Below are the code and all the weights of a small trained network. Each question names an input and a class and asks about switching units off, where a switched-off unit gives its printed mean instead of its output.

import numpy as np


def w(rows, s, z=0):
    codes = np.array(rows[::2]) - 128.0
    scale = np.full(codes.shape[1], s)
    scale[-1] = z or s
    return codes * scale


def f(y):
    return np.maximum(y, 0)


def log_softmax(a):
    a = a - a.max(-1, keepdims=True)
    return a - np.log(np.exp(a).sum(-1, keepdims=True))


def net(x, mask):
    res = np.array(x, float).reshape(1, 5) / 4 @ E
    y = f(res @ A[0][:, :-1].T + A[0][:, -1])
    res = res + np.where(mask, y, B[0][:, -1]) @ B[0][:, :-1]
    return log_softmax(res[-1] @ U[:, :-1].T + U[:, -1])


A, B = {}, {}
E = w([
[2,185,209,89,147,137,178,70,191],'x0',
[194,145,92,65,127,146,244,146,16],'x1',
[199,135,132,62,239,55,169,119,139],'x2',
[127,102,213,13,245,94,85,214,213],'x3',
[139,206,224,149,168,150,5,118,74],'x4',
],0.009)
A[0] = w([
[44,155,125,145,59,184,88,46,109,75],'n0',
[133,166,92,140,113,82,188,61,55,177],'n1',
[195,14,30,111,52,152,169,181,94,107],'n2',
[74,57,104,141,140,15,106,188,244,191],'n3',
[141,117,131,2,255,58,149,188,141,151],'n4',
[178,138,138,129,131,91,63,126,88,121],'n5',
[156,150,44,184,53,71,42,118,78,3],'n6',
],0.0085,0.0064)
B[0] = w([
[74,197,131,90,126,79,98,189,145,183],'n0',
[53,119,10,157,192,194,136,99,157,191],'n1',
[120,217,116,235,110,129,41,192,67,210],'n2',
[82,77,61,82,97,187,166,138,240,211],'n3',
[161,160,218,71,195,65,115,248,163,250],'n4',
[96,125,116,89,98,120,145,191,184,161],'n5',
[69,79,149,49,165,53,161,187,128,170],'n6',
],0.011,0.018)
U = w([
[135,73,196,104,79,131,124,147,66,66],'0',
[192,137,148,170,65,102,189,118,147,26],'1',
[201,72,164,153,88,153,132,72,70,8],'2',
[132,2,170,149,120,148,106,46,62,15],'3',
[36,77,52,150,78,197,141,62,226,209],'4',
[107,121,158,34,176,91,168,174,185,232],'5',
[90,191,111,197,72,121,66,170,112,191],'6',
[162,132,81,176,149,168,203,66,83,3],'7',
],0.011,0.0047)

Each question gives the input, the list of numbers given to net, and the class t.
The units are the neurons (one row each of A and B). Each row of codes is followed by its name. A weight is (code - 128) times the scale printed after its matrix; where a second scale follows, it is the last column's (A, B and U).
mask holds one flag per neuron, in row order. A switched-off neuron (its flag False) gives its mean, the last column of its row in B, instead of its output. The means were averaged over made-up inputs and are rounded, as every weight is.
A unit's drop is (log p(t) with every unit on - log p(t) with that unit switched off) / (log p(t) with every unit on - log p(t) with every unit switched off).
The circuit of an input: a set's keep is (log p(t) with only the set's units on - log p(t) with every unit switched off) / (log p(t) with every unit on - log p(t) with every unit switched off). Starting from all 7 units, units are removed one at a time, each time the one whose removal leaves the highest keep (on an exact tie, the one counted first), for as long as the keep stays at least 0.8.
circuit, biggest first: the units of the circuit, biggest drop first
k most important neurons: the k neurons with the biggest drops, biggest first
drop of u: that unit's drop, to one decimal
input [8,-2,-6,6,-5], class 4: most important neuron => n3
input [-6,-2,-6,4,6], class 5: 4 most important neurons => n2, n6, n5, n1
input [7,2,-5,-3,-1], class 4: 2 most important neurons => n4, n2
input [5,5,-2,-2,5], class 6: 2 most important neurons => n3, n4
input [3,5,2,-3,-5], class 4: 2 most important neurons => n1, n4
input [2,3,-4,2,5], class 6: 3 most important neurons => n4, n3, n6
input [-8,-6,4,-2,5], class 5: 2 most important neurons => n6, n2
input [8,4,0,-1,-7], class 4: 2 most important neurons => n4, n1
input [-3,7,-7,3,8], class 0: 4 most important neurons => n2, n4, n1, n3
input [4,6,-5,-3,2], class 4: 3 most important neurons => n4, n2, n1
input [5,4,-2,-3,3], class 4: 3 most important neurons => n4, n2, n1
input [4,4,-4,-6,1], class 4: 3 most important neurons => n1, n4, n2
input [-6,2,4,-1,-4], class 6: drop of n2 => 0.5
input [-1,-7,5,0,-6], class 4: circuit, biggest first => n3
input [-3,-1,0,-6,-7], class 6: drop of n2 => 6.7
input [2,-1,2,-2,-4], class 4: drop of n4 => 0.4
